Each row has a name. After each piece below comes the name of the row it's from, unless a question asks for something else. Each question is about the rows just above it.

(9): [ 40  18  10  -5 -24 -21 -15 -35 -81  14   0  54 -44  39 -39 -48  14 -11
  51 -49 -72 -24  24 -41 -27 -60 -34  23 -19  13  25  10 -90   0  19  24
 -67  10   7  40 -27  -6 -22  28  36 -78]
(127): [  1 -26 -16 -42  28 -34 -40   9  -8  30 -20  20  46  -9 -18 -33 -40  10
  22 -22 -23  18   8  28  12  -4  -6  34 -15  23  -8  13  34 -27 -11 -73
 -17 -30   6  60  11  -5  29  12  17  13]
(10): [ 22 -15 -33 -33  -4 -18  18  20 -31  15 -33 -30  10  40  28  -8  16 -12
  16 -22 -65  -7  -3  16  -5  15 -23  19  23 -21  10  31 -23 -13   7  38
 -15  12 -14 -45 -12  15   9  20  20  47]
(68): [-12 -33  10 -22 -33 -21  14 -31  -4  28  23  20   9  22  -3 -23  -8  16
 -33  16  20  -7 -18  19  20 -14  10 -15   7  16  38 -23  15  18 -13 -45
  40  12  15 -12 -15 -30  -5 -65  47  31]
(109): [-23 -34   1 -20 -40 -18  -6 -27  -4  30  29  13  23  34   9 -11 -17  17
 -30  20  18  -9  -8  34  10 -16  12  -8   6  12  45 -33  22  11 -40 -42
  28   8  13  -5 -26 -22 -15 -73  60  28]
[ 24   0  14  18 -78 -60 -24  36  40 -22  51   0 -81 -90  13  19 -15  -6
   7  10 -72  -5 -67 -35  10  25  23 -44 -27 -41 -49 -27  39 -39  54  10
 -34  24 -24  40 -48 -11  28 -19  14 -21] is which row reordered?  (9)
[ 31 -12 -33  10 -22 -33 -21  14 -31  -4  28  23  20   9  22  -3 -23  -8
  16 -33  16  20  -7 -18  19  20 -14  10 -15   7  16  38 -23  15  18 -13
 -45  40  12  15 -12 -15 -30  -5 -65  47] is which row reordered?  (68)
[  8  13  -5 -26 -22 -15 -73  60  28 -23 -34   1 -20 -40 -18  -6 -27  -4
  30  29  13  23  34   9 -11 -17  17 -30  20  18  -9  -8  34  10 -16  12
  -8   6  12  45 -33  22  11 -40 -42  28] is which row reordered?  (109)

(63): [-19  16 -40  66  -9 -12]
(155): [ 44  16 -54 -61  19  10]
(27): [ -9  16 -20 -13 -40  66]
(125): [-55  19  10  16 -61  44]
(65): [-65  46 -17  21  28  40]
(30): [-11  66 -40 -19  16  -9]
(38): [ 66 -20  -9 -12 -40  16]
(138): [-11 -26 -39  43  11   9]
Which row holds these entries in another order? [ 16 -12  -9 -20 -40  66]  (38)
Put [-19  -9 -12  16  66 -40] back in order: which row is it?  (63)
Which row holds these entries in another order? [ 44 -61  16  10  19 -55]  (125)
Which row holds these entries in another order? [-40 -19 -12  -9  16  66]  (63)
Which row holds these entries in another order? [ -9  16 -19 -40  66 -11]  (30)
[-40 -20 -12  -9  16  66] is which row reordered?  (38)

(110): [ -7  22 -14  52]
(80): [-32  30  24  32]
(17): [  1 -56  24 -53]
(62): [ 32  30  24 -31]
(89): [ 35 -14  34  -9]
(4): [ 22 -14  52  -8]
[-31  24  30  32] is which row reordered?  (62)
[-32  30  32  24] is which row reordered?  (80)
Put [-56 -53   1  24] back in order: which row is it?  (17)
[ -9  34 -14  35] is which row reordered?  (89)
Put [ 52  22 -14  -8] back in order: which row is it?  (4)
Put [ 32  30  24 -32] back in order: which row is it?  (80)
[ -8 -14  52  22] is which row reordered?  (4)

(53): [ 11 -20   0 -10  -2   9   5   7 -11 -10]
(85): [  3  12  -4  -1  -4   3 -14 -14  -1 -16]
(99): [12 -1 12 11  3 -3  5  3 -4 -6]
(12): [ 3 12 -4 -1 -4  3 11  5 12 -6]
[-14  12  -4  -4 -14   3 -16  -1  -1   3] is which row reordered?  (85)
[ 5 -4  3 -4  3 12 -1 -6 12 11] is which row reordered?  (12)
[-16  -1 -14 -14   3  -4  -1  -4  12   3] is which row reordered?  (85)
Put [-6 -4 -3 -1  3  3  5 11 12 12] back in order: which row is it?  (99)
[  5  11   0 -10   9 -10   7  -2 -11 -20] is which row reordered?  (53)
Which row holds these entries in another order? [ 3 -1 12  5 -6 -4 12 -4  3 11]  (12)
[-6 12  5 11  3 -4 -1 -4 12  3] is which row reordered?  (12)

